Below is a small trained network, with its code and all its weights. Each question gives an input and a target symbol and asks what happens when units are switched off, that is, made to give their printed mean instead of their output.

import numpy as np


def w(rows, s, z=0):
    codes = np.array(rows[::2]) - 128.0
    scale = np.full(codes.shape[1], s)
    scale[-1] = z or s
    return codes * scale


def f(y):
    return y / 2 * (1 + np.tanh(0.7978845608 * (y + 0.044715 * y**3)))


def softmax(a):
    e = np.exp(a - a.max(-1, keepdims=True))
    return e / e.sum(-1, keepdims=True)


def log_softmax(a):
    a = a - a.max(-1, keepdims=True)
    return a - np.log(np.exp(a).sum(-1, keepdims=True))


def net(x, mask):
    ids = ['Φδεηθμ'.index(c) for c in x.split()]
    T = len(ids)
    res = E[ids] + P[:T]
    u = 0
    for l in range(2):
        r = res
        for j in range(3):
            rows = slice(2 * j, 2 * j + 2)
            q, k, v = (r @ M[l][rows].T for M in (Q, K, V))
            z = softmax(np.where(np.tri(T) > 0, q @ k.T / 2**0.5, -1e9)) @ v
            o = O[l][rows]
            res = res + np.where(mask[u + j], z, o[:, -1]) @ o[:, :-1]
        u += 3
        y = f(res @ A[l][:, :-1].T + A[l][:, -1])
        res = res + np.where(mask[u : u + 12], y, B[l][:, -1]) @ B[l][:, :-1]
        u += 12
    return log_softmax(res[-1] @ U[:, :-1].T + U[:, -1])


Q, K, V, O, A, B = {}, {}, {}, {}, {}, {}
E = w([
[159,174,87,54,172,90,149],'Φ',
[79,209,136,111,232,95,94],'δ',
[117,135,130,64,112,157,206],'ε',
[224,107,142,144,116,136,112],'η',
[238,218,122,84,144,154,142],'θ',
[8,161,30,179,100,126,140],'μ',
],0.011)
P = w([
[112,52,159,103,199,41,105],'0',
[141,135,87,202,254,100,216],'1',
[102,147,238,138,104,98,157],'2',
[146,82,103,92,167,109,64],'3',
[178,186,56,200,205,144,194],'4',
[151,164,159,77,33,114,123],'5',
[154,116,73,102,119,164,33],'6',
[187,212,44,189,147,187,157],'7',
[149,152,135,40,58,112,129],'8',
],0.0091)
Q[0] = w([
[174,242,94,131,189,151,161],'0.h0',
[186,221,74,121,172,143,150],'0.h0',
[165,162,69,10,122,127,38],'0.h1',
[122,78,155,195,78,143,206],'0.h1',
[99,104,43,213,118,127,178],'0.h2',
[255,213,27,173,140,147,227],'0.h2',
],0.0092)
K[0] = w([
[158,177,112,122,51,200,66],'0.h0',
[151,183,140,131,72,212,84],'0.h0',
[109,154,122,74,72,131,100],'0.h1',
[153,110,140,158,142,140,174],'0.h1',
[86,91,82,167,81,130,129],'0.h2',
[139,170,98,114,9,204,84],'0.h2',
],0.011)
V[0] = w([
[190,31,131,136,1,153,182],'0.h0',
[67,136,96,32,144,131,254],'0.h0',
[113,155,133,26,105,106,105],'0.h1',
[144,83,152,91,131,114,23],'0.h1',
[17,157,84,137,164,107,129],'0.h2',
[23,105,96,227,122,97,120],'0.h2',
],0.0065)
O[0] = w([
[129,82,127,54,166,227,254,4],'0.h0',
[73,162,184,91,47,179,73,116],'0.h0',
[47,127,85,78,130,86,128,160],'0.h1',
[199,62,52,74,168,15,15,133],'0.h1',
[47,148,83,52,148,171,93,126],'0.h2',
[127,124,57,59,149,240,56,49],'0.h2',
],0.0058,0.0032)
A[0] = w([
[182,64,207,77,5,70,102,163],'0.n0',
[89,170,78,142,169,255,192,163],'0.n1',
[103,189,61,89,160,159,93,159],'0.n2',
[122,150,137,43,54,75,134,254],'0.n3',
[109,183,174,121,49,163,239,34],'0.n4',
[117,160,147,174,135,105,185,176],'0.n5',
[105,148,160,217,76,116,124,188],'0.n6',
[91,153,85,98,103,105,177,167],'0.n7',
[173,134,136,224,213,49,114,161],'0.n8',
[106,132,59,121,155,90,44,208],'0.n9',
[205,38,112,132,155,162,143,237],'0.n10',
[132,174,176,140,151,89,179,119],'0.n11',
],0.0077,0.0033)
B[0] = w([
[174,74,186,76,184,147,98,202],'0.n0',
[183,139,118,113,235,135,146,180],'0.n1',
[116,133,101,95,188,141,96,198],'0.n2',
[113,120,159,1,136,60,124,194],'0.n3',
[121,147,51,177,188,26,44,142],'0.n4',
[110,161,153,152,81,55,203,169],'0.n5',
[130,161,237,136,73,101,167,159],'0.n6',
[85,146,165,123,148,121,106,153],'0.n7',
[189,146,73,205,139,105,133,254],'0.n8',
[96,138,84,134,147,120,88,221],'0.n9',
[165,52,69,163,133,197,140,178],'0.n10',
[104,140,116,147,114,74,151,171],'0.n11',
],0.0079)
Q[1] = w([
[182,64,134,134,187,231,169],'1.h0',
[83,188,185,95,176,131,120],'1.h0',
[77,140,27,179,230,225,98],'1.h1',
[169,152,155,199,127,54,168],'1.h1',
[64,162,150,149,1,97,243],'1.h2',
[71,155,122,104,115,146,198],'1.h2',
],0.0046)
K[1] = w([
[204,50,143,84,142,234,98],'1.h0',
[3,136,62,113,224,144,23],'1.h0',
[130,194,18,178,217,184,166],'1.h1',
[179,166,195,163,102,63,132],'1.h1',
[148,98,167,235,131,167,159],'1.h2',
[144,114,111,175,175,167,155],'1.h2',
],0.005)
V[1] = w([
[178,50,225,109,99,100,68],'1.h0',
[2,248,178,58,162,55,107],'1.h0',
[84,103,86,155,119,56,107],'1.h1',
[98,126,6,203,128,129,99],'1.h1',
[170,19,130,223,119,166,142],'1.h2',
[85,199,130,100,60,138,147],'1.h2',
],0.0047)
O[1] = w([
[143,52,98,97,197,196,110,33],'1.h0',
[189,253,164,130,79,179,108,173],'1.h0',
[90,15,96,60,125,186,148,182],'1.h1',
[72,85,132,112,184,146,90,168],'1.h1',
[116,210,164,116,79,164,98,22],'1.h2',
[79,89,115,156,146,44,107,2],'1.h2',
],0.0056,0.0045)
A[1] = w([
[86,145,25,137,162,102,88,141],'1.n0',
[117,154,185,45,104,121,51,183],'1.n1',
[181,194,164,131,142,97,147,201],'1.n2',
[142,133,70,223,202,89,89,94],'1.n3',
[147,54,146,138,170,150,134,117],'1.n4',
[143,194,106,218,104,125,133,133],'1.n5',
[49,126,110,87,123,216,71,160],'1.n6',
[173,226,163,134,67,115,161,232],'1.n7',
[116,184,156,192,1,128,159,3],'1.n8',
[164,108,120,75,199,220,91,137],'1.n9',
[138,54,65,105,193,166,65,128],'1.n10',
[49,52,156,61,100,173,140,197],'1.n11',
],0.0077,0.0043)
B[1] = w([
[108,105,118,103,133,100,80,223],'1.n0',
[140,127,102,162,138,111,209,205],'1.n1',
[90,108,128,163,157,117,130,221],'1.n2',
[169,186,118,137,73,132,115,251],'1.n3',
[142,93,105,94,155,107,91,176],'1.n4',
[123,126,151,33,120,109,126,180],'1.n5',
[120,89,121,155,174,138,173,168],'1.n6',
[87,108,164,178,142,150,110,227],'1.n7',
[155,139,117,2,98,106,150,163],'1.n8',
[149,170,169,99,112,172,155,191],'1.n9',
[96,172,192,145,95,155,137,230],'1.n10',
[44,192,172,165,48,74,190,134],'1.n11',
],0.0095,0.014)
U = w([
[130,77,85,1,170,80,123,61],'Φ',
[124,136,95,118,81,91,56,53],'δ',
[64,110,161,231,151,143,124,250],'ε',
[147,94,67,184,205,97,152,183],'η',
[125,172,142,109,46,121,179,97],'θ',
[177,157,136,88,139,186,118,115],'μ',
],0.0083,0.0025)

Each question gives the input, a string of symbols that net reads in full, and the target symbol t.
The units are the heads (2 rows each of Q, K, V and O) and the neurons (one row each of A and B). Each row of codes is followed by its name. A weight is (code - 128) times the scale printed after its matrix; where a second scale follows, it is the last column's (O, A, B and U).
mask holds one flag per unit, layer by layer, with each layer's heads first. A switched-off unit (its flag False) gives its mean, the last column of its rows in O or B, instead of its output. The means were averaged over made-up inputs and are rounded, as every weight is.
A unit's drop is (log p(t) with every unit on - log p(t) with that unit switched off) / (log p(t) with every unit on - log p(t) with every unit switched off).
The circuit of an input: a set's keep is (log p(t) with only the set's units on - log p(t) with every unit switched off) / (log p(t) with every unit on - log p(t) with every unit switched off). Starting from the 12 units with the biggest drops (on a tie, the unit counted first), units are removed one at a time, each time the one whose removal leaves the highest keep (on an exact tie, the one counted first), for as long as the keep stays at least 0.8.
circuit, biggest first: the units of the circuit, biggest drop first
most important unit: the unit with the biggest drop
k most important neurons: the k neurons with the biggest drops, biggest first
top k neurons in layer l: the k neurons of layer l with the biggest drops, biggest first
which heads matter: for each layer, one digit per head in row order, 1 if its drop is at least 0.15 and else 0, layers parted by /
input δ η μ Φ θ η θ δ δ, target η: circuit, biggest first => 1.n10, 1.n5, 1.n8
input Φ Φ μ η δ, target μ: most important unit => 0.h2
input ε η δ μ ε, target μ: circuit, biggest first => 0.h2, 0.n1, 1.n9
input δ η δ η, target δ: which heads matter => 100 / 100
input δ θ δ η θ, target θ: circuit, biggest first => 0.h2, 1.n5, 0.n5, 0.n0
input ε δ Φ θ Φ δ μ Φ, target μ: circuit, biggest first => 0.h2, 1.n9, 0.n1
input δ η θ Φ η, target θ: which heads matter => 001 / 001
input Φ η η η θ, target θ: 2 most important neurons => 0.n5, 0.n0
input η μ η Φ Φ η δ θ θ, target ε: 3 most important neurons => 1.n7, 1.n2, 0.n4
input θ δ μ μ δ μ η δ δ, target ε: which heads matter => 010 / 100
input θ Φ δ δ δ Φ η μ, target μ: circuit, biggest first => 0.h2, 0.n1, 1.n9
input μ μ θ η Φ, target θ: top 2 neurons in layer 0 => 0.n5, 0.n0
input μ η η η δ Φ η δ μ, target ε: which heads matter => 001 / 110
input μ Φ η δ η θ η, target η: 2 most important neurons => 0.n2, 1.n5
input η η δ η η η Φ Φ, target η: which heads matter => 101 / 100
input δ η η η, target μ: most important unit => 1.n10
input μ η ε η η δ θ, target η: which heads matter => 001 / 000
input η η η ε, target θ: top 3 neurons in layer 1 => 1.n11, 1.n7, 1.n2
input μ ε μ η δ η δ η ε, target ε: 3 most important neurons => 1.n7, 0.n4, 1.n2
input μ η θ δ μ η η ε, target η: which heads matter => 101 / 000
input η η δ θ μ η, target η: 2 most important neurons => 0.n0, 0.n6
input θ η μ, target θ: top 3 neurons in layer 0 => 0.n6, 0.n0, 0.n10
input η δ δ η ε, target η: which heads matter => 101 / 100
input μ δ η μ Φ δ η η μ, target η: which heads matter => 001 / 100
input μ μ ε η Φ δ η η μ, target η: which heads matter => 011 / 100
